| -.13 | -.24 | -.02 |  .04 |  .05 | -.31 | -.17 | -.11 |  .00 | -.02 |  .26 | -.17 | -.23 |  .14 |  .34 | -.21 | -.43 |  .16 | -.39 |  .11 | -.06 | -.42 | -.01 | -.20 |  .34 | -.28 |  .00 | -.09 | -.40 | -.28 |  .13 | -.17 | -.50 |  .24 | | <4> S
| -.10 | -.35 | -.13 |  .08 | -.03 | -.23 | -.36 | -.02 | -.09 |  .05 |  .29 | -.15 | -.40 |  .36 |  .10 | -.36 | -.29 |  .12 | -.16 | -.04 | -.04 | -.51 |  .16 | -.40 |  .38 | -.05 |  .19 | -.07 | -.34 | -.23 |  .08 | -.07 | -.50 |  .22 | | <4> E
| -.06 | -.29 | -.08 |  .15 |  .11 |  .07 | -.12 | -.26 |  .06 |  .05 |  .33 | -.10 | -.09 |  .33 |  .38 | -.38 | -.34 |  .08 | -.06 | -.08 | -.04 | -.42 |  .18 | -.26 |  .25 | -.45 | -.02 | -.07 | -.45 | -.28 |  .04 |  .01 | -.40 |  .13 | | <5> V
| -.39 | -.19 | -.14 | -.14 | -.08 |  .06 | -.34 | -.03 | -.24 | -.03 |  .22 | -.08 | -.23 |  .27 |  .21 | -.26 | -.15 |  .07 |  .06 | -.07 | -.14 | -.51 |  .14 | -.16 |  .27 | -.10 |  .23 | -.07 | -.24 | -.17 |  .06 |  .04 | -.50 |  .08 | | <4> E
|  .19 | -.25 | -.01 |  .19 |  .14 | -.26 |  .03 | -.18 |  .23 |  .10 |  .18 | -.08 | -.10 |  .14 |  .06 | -.25 | -.26 |  .07 | -.15 |  .03 |  .02 | -.13 |  .07 | -.36 |  .20 | -.29 | -.20 | -.05 | -.25 | -.18 |  .07 | -.09 | -.16 |  .13 | | <6> S
| -.17 | -.01 | -.12 | -.12 | -.01 |  .00 | -.43 |  .20 | -.26 |  .01 |  .22 | -.07 | -.36 |  .30 |  .07 | -.20 | -.04 |  .13 | -.04 |  .00 | -.18 | -.15 |  .05 | -.20 |  .08 | -.02 |  .54 | -.08 | -.30 | -.18 | -.19 |  .06 | -.55 |  .16 | | <4> E
| -.10 | -.28 | -.07 |  .06 |  .08 | -.16 | -.25 | -.14 | -.10 |  .03 |  .25 | -.21 | -.21 |  .25 |  .22 | -.32 | -.25 |  .10 | -.14 |  .05 | -.04 | -.42 |  .08 | -.29 |  .33 | -.20 |  .10 | -.05 | -.31 | -.22 |  .02 | -.12 | -.45 |  .19 | | <4> S
|  .02 |  .35 |  .04 | -.10 | -.12 |  .22 |  .17 |  .17 |  .27 | -.11 | -.01 |  .30 | -.16 |  .15 | -.06 | -.01 | -.16 |  .19 | -.22 | -.15 | -.10 |  .25 |  .41 |  .31 | -.07 | -.11 | -.20 | -.02 | -.51 |  .01 |  .07 |  .06 | -.09 | -.24 | | <4> S
| -.02 |  .05 | -.02 | -.03 | -.05 |  .05 |  .04 | -.03 |  .09 | -.07 |  .10 |  .10 | -.03 |  .31 | -.02 | -.23 | -.13 |  .10 | -.14 | -.09 | -.05 |  .02 |  .28 |  .06 |  .05 | -.30 |  .09 | -.04 | -.49 | -.08 | -.03 |  .00 | -.30 | -.06 | | <4> V
|  .09 |  .01 | -.04 |  .03 | -.03 | -.04 |  .09 |  .07 |  .29 |  .00 |  .19 |  .17 | -.29 |  .53 | -.02 | -.29 | -.43 |  .30 | -.40 | -.08 | -.02 | -.01 |  .46 | -.06 |  .25 | -.46 | -.11 | -.01 | -.83 | -.19 |  .19 | -.09 | -.65 | -.05 | | <4> S
| -.05 | -.26 | -.02 |  .07 |  .07 |  .14 | -.09 | -.24 | -.13 |  .07 |  .17 | -.12 |  .01 |  .43 |  .14 | -.42 | -.10 |  .12 | -.10 | -.04 |  .02 | -.19 | -.02 | -.21 |  .05 | -.50 |  .40 | -.05 | -.46 | -.20 | -.08 | -.07 | -.44 |  .19 | | <4> V
|  .13 | -.29 |  .00 |  .16 |  .00 | -.12 |  .08 | -.11 |  .18 |  .08 |  .16 | -.10 | -.11 |  .25 | -.02 | -.29 | -.28 |  .12 | -.21 |  .04 |  .11 | -.21 |  .16 | -.28 |  .28 | -.23 | -.15 |  .02 | -.35 | -.11 |  .10 | -.15 | -.20 |  .13 | | <6> V
| -.03 | -.15 | -.03 |  .02 |  .09 | -.16 | -.17 | -.17 | -.22 | -.01 |  .13 | -.19 | -.05 |  .29 |  .12 | -.25 | -.13 |  .14 | -.16 |  .10 | -.06 | -.05 | -.16 | -.33 |  .09 | -.30 |  .36 | -.06 | -.45 | -.22 | -.23 | -.08 | -.52 |  .26 | | <4> S
|  .15 |  .16 |  .06 | -.01 |  .03 |  .41 |  .10 | -.01 |  .03 | -.03 |  .00 |  .20 | -.05 |  .46 | -.19 | -.32 |  .06 |  .10 | -.14 | -.16 |  .05 |  .30 |  .18 |  .05 | -.36 | -.52 |  .43 | -.04 | -.54 | -.13 | -.38 |  .02 | -.29 | -.05 | | <4> V
